In the rows, 128 means zero.
[123 111 112 135  98  76 124 123 153 160 110 140 140 177  86 132 126 101
  80 143 106 132 139 120 162 137 116 164  88 145 158 116 144 121 142 145
 102 105 109 142 118 100 159 135 152 103]
4
[ 90 131 202 123 119 118 149 121  92  89 146 106 201 123 121 112 159  78
 126 132 105 125 114 106 121 126 123 126 135 129 107 126 160 101 132 150
 126 145 172 168 129  97 101  93  69 118]
1
[125  93  66 163 151 106 144 138 157 122 104  88 157 148  65 144 126 109
 117 159 165 125 159 128 146 152 147 171  83 134 151 121 171 113 148 110
 165 112 120 141 122 101 146 132 169 108]
4
[ 88 142 197 112 165 179 122 113 142  88 116 103 145 168  86 157 160 145
 118 127 135 194 148 100  95 122 113 140 159 143 125 133 135 132 155 148
 182 124 127 165 132 109 133 185 147 109]
9
[163 134 107 140 112 122 132 122 150 128 143 150 156 145  78 140 143  64
 104 146 115 109 142 113 137 107 145 156 124 120 124 126 158 130 148 153
 138  90  73 146 156 104 127 145 112 139]
2
[162 116 145 143 113  77 112 128 112 139 137 138 132  90 125 103 152 107
  96 166 147 122 118 126 142 136 108 157  88 147 105 123 155 142 153 133
 144 114 119 154 104 123 108 130 179 127]
4
[ 96 148  93 127  89 144 119 122 169 120 130 143  66 148 133 147 144 153
  84 145 114 112 106 152 134 109 156 136 160 188 178 125 148 154 121 127
 161 104 115 130 102  87 156 148 174  78]
6
[161 108 111 133 117 144 151 138 139 138 146 184 123 111 116 129 118  89
 114  94 100 131 167 119 117 169 128 168  84  92  74 144  70 154 112  90
 107 104  83 157 136 148  98  94 115 142]
7
[136 134 151 145 127 108 100 128 108 155 115 129  49 138 127 164 144 115
  75 115 107 155 154 110 125 140 105 169 152 149 114 114 102 143 153 172
 152 100 117 182  65 133 137 132 199  82]
0
[ 70 124 105 148  92  99 127 144 164 135 126 130 121 150  57 139 122  87
 130 141  99 139 180  76 141 114 132 126 101 103 128 127 153 140 135 129
 154  99  86 128 116  99 146 131 103 145]
0
[164 150 124 122 115 168 170 134 151  98 130 152 136 120 124 124 143 195
 101  79 113 113 133 113 139 128 111 164 110 110 104 160 146 156 133 156
  90 162 113 192 115 125 107 111 135 161]
0
[113 148 185 112 141 125 128 117  83  69 179  93 160 175 112 112 140 135
 137 116  70 118 128 124 119 127 133 150 107 128  99 157 165 125 102 138
 100 121 123 111 155  73 117 115 100 105]
1
[164  93 137 144 170 106 148 146  21 141 154 124 112 110 139 114 120 156
 110 132 125  73 104 120 101 105 117 141 141 105  96 118 138 134 152 117
 173 130 167 145  88 130 119  94 177 137]
0
[131 140 143 117 178 106  97 134 121 114 129 122 142 120  93 117 117 126
 125  71 134 139 146 117 112 133 128 106 122 147 139 129 116 112 133 160
 133 124 148  91 164 134  99 152 152 133]
8
[197  88 193 150 145 110  88 161 156 119 116 115 158 112 135 137  95 156
 120 121 169 154 128 161 123 111  89 117 216 128 125 147 109 123 146  96
 184 156 156 129 122 151 131 173 171 112]
0
[ 71 132 119  84 141 152 157  85 106  96 148 114 108 139 125 152 175 179
  96  91  94 150 135 114 113 125 158 119 153 145 133 112 117  85  98  91
  65 113 175 141 160  92 135 164 103 127]
2
[ 94 113 172 146 149  64 117 117 117 114 154  78 215 123 133  71 149  96
 147 173 123  93 138 145 124 135  73 125 124 132 128 120 141 134 114 149
 144 118 127 121 131  82  96 152  96 106]
4
[152 125 156 129 211 143 106 129 153 121 125  91 206 165 107 160 146 217
  93 131 184 161  94 101 111 130 113 124 110 200 148  92 121  73  64 136
 151 142 118 172 143  93 133 149 174 118]
8
[104 152  84 132 145 130 142 149 135 135 123 120 101 134 117 127 146 159
  56  71 116 146 182 137 141 143 102 145 155 145 155 130 174 120 119  94
 104 136 167 120 114 144 153 150 143 179]
3
[122 104  94 120 176 177 185 137 121 103 127  99 123 115 146 115 141 171
 156 157 115  94 155 109  69 142 124 161 128  99 118 114 175 131 140 108
 120 132 139 136  99  92 131 129 150 161]
5
[191  98 159 148 164  99 127  98 132 106 149 114 142 129  87 108 138 130
  68  45 134 151 136 111  99 144 133 132 135 158 138 130 104  99 126 139
 110 105 178  65  97 156 118 118 165 122]
2
[126 150  84 103 149 128 141 126 170 111 110 157  84 133 127 162 135  89
 105 118 162  83 147 110 141  93 182 160  96 136 161 135 141 122 195 137
 116  72 114 194 107 115 129 106 172 114]
2
[188 121 150 105 152 145  97 107  76 110 144  94 145 147 183 129 133 131
 139 120 130 154 133 145 112 130 131 106 150 123 118 154  84 126 117 142
 168 100 128 155 150 145  93 168 124 111]
8
[130 109 167  90 103 118 152 107 148 108 139 134 164 144 118 137 153 108
  65 112 120 148 166  95 136 126 174 158  89 135 107 116 183 127 114  95
 119 124 133 113 160 114 133  93 118 135]
9
[156 131 164 108 162 114 104 146  92 105 162 117 145 148 124 139 111  99
 114  66 116 149 153  82 135  92 142 125 147 154 135 130 112 110 100 119
  70  89 152 117 148  98 138 104 169 111]
8
[127 110 126 125 123 138 102 126 159 135 119 123  93 112 170 116 150 144
 155 163 132 114  92 118 132 113  75 124 135 118 138 161 145 145 181 136
 122  95 149 128  89 118 125 135 173 113]
5
[115 131 135 146  96  99 137 138 127 130 135 152 109 119 145 135 130 135
 111 177  99 114 150  75 144 135 174 162 129 139 137  85 124 148 164 162
 168 102 104 141 149  92 135 102 142 130]
0
[ 86  96 186  92 104 162  95 144 170  90 129 129 120 147 145 137 145 150
 142 159 129 147 114  76 130  87 123  94 144 128 153 128  87 138 156 117
 165  92 107 171 158 106 155 127 189  84]
5
[ 75 134 111 135  63 120 145 120 183  80 123  91  91 155 126 148 117 142
 115 168  89 144 128 146 134  88 172 140 158 133 159 107 180 150 149 148
 158  81 123 125 119  96 162 131 108  58]
9
[100 145 134 135 105 124 110 118 215 133 148  82 160 172  93 132 136  92
  95 102 121 147 131 155 128 134  94 100 115 121  94 128 141 133  85 171
 159 109 100 129 129 136  96 124  65 135]
3
[ 95 122  89 136 151 126 139 136 132 102 156 144 125 125 105 107 167  86
 130 132 103 145 195  86 115 122 160 161 113  90 134 150 169 147 133 111
 169  79  94 122  97 103 132 146 140  96]
6
[133 133 111 129 195 163 176 103 107 150 133 111 110 115 165 102 158 177
 150 136 106  99 166  87 101 190 133 173  78 100 133 170 115 119  66 124
 137 118 131 146 158 141 122 123  83 157]
1
[131 102 129 120  94 124 123 100 140 185 168 143  99 171 174 119 111  64
 125 191 123 102 145  88 125 127 144 170 111 161 137 118 147 147 144 123
 113  60 124 135 129  91 138 106 127 137]
5
[109 145  76 115 114 140 138 131 190 171 131 143  62 108 136 133 147 138
 103 156 116  99 121 138 117 167 139 177  69 147 138 115 143 109 116 160
 142 118 101 148 137 121 123 151 151 150]
3
[ 81 139 110 120 151 131 160 115 121 109 177 130 121  97 148  98 182 113
 114 132 109 107 164  70 143 143 155 148  75 129 150 143  99 127 150 110
 137 133 122 160 130 104  94 105 122 150]
2
[ 45 125 149 127 191 170 167 117 142 170  97 100 152 106 104 141 146 173
 158 131 121 153 134  86 158 120  94 124 168  96 146 108 107 142 127 116
 173 113 172 140 156 103 154 150 166 135]
3
[114 112  91 147 133 114 105 155 101 134 151 113 125 109  96 113 154  94
 151 145 109 120 127 125 162 128 114 152  82 103 135 163 162 130 124 113
 133 144 116  95 109 119 144 119 168  91]
4
[132 116 130 130 122 124 125 112 160 170 138  99 168 141 155 147 108  93
 122 169 152  79  87 168 141 120 148 141 118 126 122  98 150 120 141 152
 196 141 152 139 134 125  98 108 101 103]
9
[ 91 115 105 131 110 125 172 130  93 125 152  99 103 143  99 108 113 127
 159 173 112 117 127 140 117 121 140 126  88 127 141 130 141 146  72  79
 155  96  74 124 150 107 169 123 107 125]
3
[ 80 115 175  98 134 126 158 115 165 102 107 103 196 160 104 155 116 106
 136 142 167 149 121 138 118  88 121 131 144 115 140 126 117 140 117 127
 163  99 124 234 137 102 138 188 164  96]
4
[161 139 105 143  80 148 135 128 110 146 130 117 129 122 149 127 144 105
  99 136 114  87 104 154 157 125 119 110 143 126 119 150 134 107 125 110
 132 122 170 189 130 136 112  98  47 154]
1
[102 115 210 134 129 132 125 111 188  94 151  84 184 134 147 119 161 149
 147 132 151 184 154  87 139 141  89 152 169 146 120 126 147 133 112 119
 109 124 113 144 183 113 138 185 146 130]
2
[ 88 132 134 133 148 133 105 132 149 109 148 101 188 161 147 158 139  81
 119 119 151 110  97 145 125 167  98 127 115 152  93 118 113 122  96 126
 130  99 165 179 104  82  74 112 162 113]
6
[127 116  97 151  75 106 151 146 147 122 130 118 159 188 118 139  91  88
 126 153  97 127 126 114 138 107 156 144 112 120 139  96 141 132 133 139
 140  83  95 153 115  94 152 115 123 127]
8
[140 134 144 103 138  97 146 113 111 105 122 109 109  87 140 129 133 130
 158 139  94 112 124 136 134 112 162 107 147 100 143 152 115 135 136 121
 140 140 114  89 146  94 118 128 100  88]
1
[252 109 131 126 127 141 118 105 158 147 129 140  90 111 164 124 125 141
  75 101 128  95 135 150 117 124 148 151 141 129 113 146 100 142 148 126
 151  95 148  91 104 152 104 113 149 126]
9
[131 150 144 148  87 122 111 115  13 143 148 124 131 138 154 121 142  77
 156 146  98 121 106 171 129 168  92 106 131 138  75 106 114 161 117 106
 109 108 116 147 104 127 109 115  96 127]
1
[ 61 143 171  98 153 101 131  95 122 140  98  79 187 167 151 152 156  96
 122 198 103 108  83 179 124 141 114 111  73 113  96  98 153 129  94 157
 199  76 141 144 115  92 110  96 108 109]
3
[ 85 121 137 116 131 121 155  96 116 136 146  90 143 142 146  96 155 163
  71 165  76  88 102 189  80 138  92 100 101 151 130  95 101 122  72 108
 168 116 151 157  92  99 105 127  69 110]
9
[107 117 143 123 148 107 143 144 183  72 132 101 173 116  91 146 133 142
 133  83 162 152 158 123 139 112 113 142 143 108 132 163 138 132 120  92
 128 132 121 160 163 103 123 179 166 116]
0
[ 87 143 223  87 139 124 124 102  76  92 113 148 149 110 131 131 213 156
  94 109 155 168 116 114 136  92 111 131 152 176 151 126 150 124 150 121
 133 150 115 171 129 132 154 152 156  82]
7
[ 73 135 123 141 136 128 145 145 105  70 165 125 109  99 129  75 198 159
 136  93 106 102 146 117 111 103 116 127 124 109 129 152 168 152 172  91
 140 155 108  59  71 128 132 108 117 132]
7
[148 133 202 106 132 126  97 157 150  73 109  95 129 144  82 183 119 111
  90 102 115 161 123 154 127 102 115 134 167 129  98 151 134 114 129 141
 153 149 104 157 154 119 132 135 152  86]
7
[125 114 103 142 129 143 128 124 137 107 149 101  90 126 105 122 153 166
 119  99 126 123 139  72 127 136 124 134 115 154 137 156 180 111 101 141
  88 128 126 113 121 122 136  85 111 102]
1
[104  98 137 145 107 135 144 134 114 133 136 121 106 145 103 128 110 110
 112 149 118 140 199 116 118 132 132 187 135 145 110 122 171 127 123  85
 141  81 154 194 125 112 157 143 138 129]
0
[141 104 142 119 107 191  63 136 220 156 109 104 137 126 115 179  99  98
 176 104 181 159 139 118 136 113 110  94 182 127 123  96 100 122 152 137
 143 113 132 131 119 142 125 181 184 109]
9
[129 160 201 103 130  87 134 112  94  89 145  76 163 150 149 118 125  89
 129 162  96 124 131 146 109 136 119 116 114 115  83 130 114 116  98 144
 116 110 124 176 172  91  87 128  38 151]
5
[142 134 144 112 167 111 144 139 174 122 142  97 148 129 122 142 107  62
 105 111 172 128 131 144 109  71 164 107 107 109 147 147 124 122 134  79
 193 107 159 133  71 139 121 106 132 132]
9
[153 165 137 125 151  94 159 131 189 101 136  67 110  90 145 151 153 139
 107  65 145 140 132 133 130 151 153 141 112 104 120 164 110 118  89 133
 135 145 146 105 165 142 107 137 132 170]
0
[  8 176  91 122 111 121 120 166 229  95 150 143 104 127 108 156 121 126
  78  74 117 137 152 115 152 106 135 150 145 145 154  98 169 119 167 141
  78 113 181 169 141 102 117 136 145 110]
9
[114 130  98 116 174 123 147 119  85  92 130  90 174 158 153 142 147 140
 131 136 144  68 133  91 113 132 136  99 146 100 131 139 140 110 127 165
 166 121 131 123 156 101  88 123  64 186]
3
[ 45 142 142 123  89 124 116 170 195  82 101 117 140 134  97 133 118 100
 149 164 105 138 142 140 119 147 116 125  81 141 139  97 178 147  96 150
 144 105  73 123 118 113 158 107 165 108]
3
[139 127  47 126 177 126 167 112 176 189 158 133 147 158 114 126  90 104
 129 119 156 104 150 153 152 123 155 140  53  95 140 137  83 162 101  95
 128  97  86 174 128 125 108  90 101 102]
4
[194  93 114 130 163 143 126 117 114 162 175 111 159 132 144  96 152 165
  63 156 116 142 133 112  95 157  95 150 107 147 154 181 153 113  44 132
 168 170 144 123 111 151 118 156 124 165]
4
[152 172 135  98 167 117 160 125  99  91 162  99 114 139 147 152 146 117
  89  95 136 115  88 167 112 119 168 144  88 121 113 143 117 123 127 126
 137 137 133 152 142 125  98  99 124 114]
9
[104 172  68 162 154 114 117 144 198 133 139 144 119  84 102 131 124 172
 129  69 120 105 110 153 149 131 135 149 120 141 181 141 110 106 115 145
  96 133 189  84  92 118 119 148 155 117]
0
[ 81 110  81 155 101 115 137 154 167  46 146  97  89  82  98  91 134 193
 150 103  95 122 155 118 116 133 154 130 118 118 163 131 163 108 122 118
 108 153 130  44 121 127 143 128 104  82]
9
[110 103 175 125 116 112 110 108 204 103 115  81 187 134 105 132 127 162
 124 135 152 150  97 149 126 132 117 107 130 161 165 113 107  92 121 153
 178 120 131 127 158 121 123 177 133  93]
7
[130 117 104 142 181 100 119 113 121 185 183 105 118 175 150  86 157 133
  96 114 112 129 144 103 121 147  74 159  81 111 146 171 101 114 108 132
 116  93 145 133  87 137 121 159 132 141]
4
[107 142 123 126 130 128  94 126 162 134 153 123 146 104 166 109 166 139
 143 134 135 102 113 103 145 143 124 100  75 127 121 139 142 130  76 142
 144 112 123  63 119 140 105  84 110 158]
3
[105 159 149 135 154 109  83 120 145 158 129 133 135 180 145 150 137 106
 138 135 140 135 146 106 125 146 142 154  84 162 108  95 128 128  79 166
 131 107  65 121 126 125 133 108 112  99]
8
[167 162 151 107 127 121 153 152  57  76 172 120 121  97 131 144 151  82
  60  80  67 165 142  95 109 112 131 131 185 152 146 136 126 119 123 137
  69 130 154 133 117  97 125 112 139 157]
7
[153 130 153  77 136 122 169 106 213 118 138 129 162 125 172 140 154  80
 102 136 141 144 113 114  91 119 175 125 104 109 137 118 171 147 141 182
 140 108 108  95 154 131 108  79 100 111]
9
[132 149 125 109 142  80 125 102 171  78 135 124 126 103 109 137 131 149
 105  65 101 171 157  99 142 166 158 132  90 133 150 144 115 119  64 167
  52 107 114  85 186 143 112 127 128 100]
2
[ 81  92 120 110 141 111 129 112  91 147 112 153 136 142 111 147  97 172
 120 145  89 128 121 124 121 109 109 127 164 115 163 116 119 122 128 139
 148 133 133 148 116 117 138 174 131  80]
7
[ 67 134 104 116 176 122 132 123 118 155 116 128 157 187 140 147 130  93
 168 158 160 155 136 142 120 116 126 142  98 136 149 122 176 131 129  77
 125  65 126 149 122 107 165 156 140 111]
8
[126 149 105 125 147 164 143 133 109  68 130 108 141 128 131 155 150 105
 149 154 110 141 150 100 122 160 151 150  85 114 135 170 111 126 112 130
 140 120 109 166 125 101 104 113  98 123]
9
[133 152 191 149 132 130 166 156 222  74 150 105 153  99  91  82 142  95
 134  94 127 149 157 102 116 124 111 177 116 129 151 170 129 144 137 132
 120 161 108 124 119 113 134 132 148 147]
5
[111  96 126 120 109 146 127 119 111 121 140 126 129 142 136 115 136 136
 114 183  75 135 150 103 103 134 131 144 144 137 163 103 132 139 122 142
 158  76 125 147 146 100 153 154 161 102]
5
[138 151 125 163 114 150 143 147 140 131 156 151 118 106 178 105 138 173
 119 163 101 106 130 134 127 151 132 165 134 139 114 109 124 151 115  87
 127 134 133 109 133 118 129 107  91 160]
9
[ 67 127 111 142  96  62 141 111  36 112 182 110 168 116 142  98 189 157
  97 141  83 126 109 124 130 133 126 107  95 119 105  73 168 127  95 132
 135 117 135 124 106 110 113 115  98 123]
0
[ 84 105 131 130 166 128 147 105  97 131 153  66 113 153 160 107 189 145
 137 147 132 118 140 129 101 117  87 115 124 103 104 140 127 127 148 107
 166  82 135 177  91 106 117 129  93 105]
0
[171 128 117 136 135 143 194 136 121  99 104 113 111  98 110 178 120 136
  79  42 140 149 144 129 112 156 161 146 211 155 129  94 104 104 127 111
  66 168 168 125 153 133 136 101 114 147]
7
[134 114 129  96 120 115 143 124 123 121 159 121 112 160 109  99 123  99
  90 104 123 122 199 116 135 121 167 120  83 104 102 142 104 137 159  94
 143 128  98 162 156 130 102 105  81 151]
4
[115 128 144 160  98 124 143 154 113 119 138  63 133 146 120 144 132  66
 125 150 151 146 110 116 114 110 116 125 146 131  90 108 151 122 129 132
 194 109 124 202 133 129 129 135 126 160]
8
[124 102 102 154 145  79 116 144  79 127 152 129 140 105 157  68 151 189
 108 159 108  76 121 114 130 147  71 138  73 119 144 133 129 124 109 103
 135 146 120 140  79 130 114 123 151 135]
5
[ 82  88 128 127  91 143 172 130  72 107 170  92  84 153 117  92  98 139
 175 157 127 127 156  86 102 132 153 138 138 159 170 143 185 131  81 112
 132 156  92  88 176 130 184 127  84 138]
3
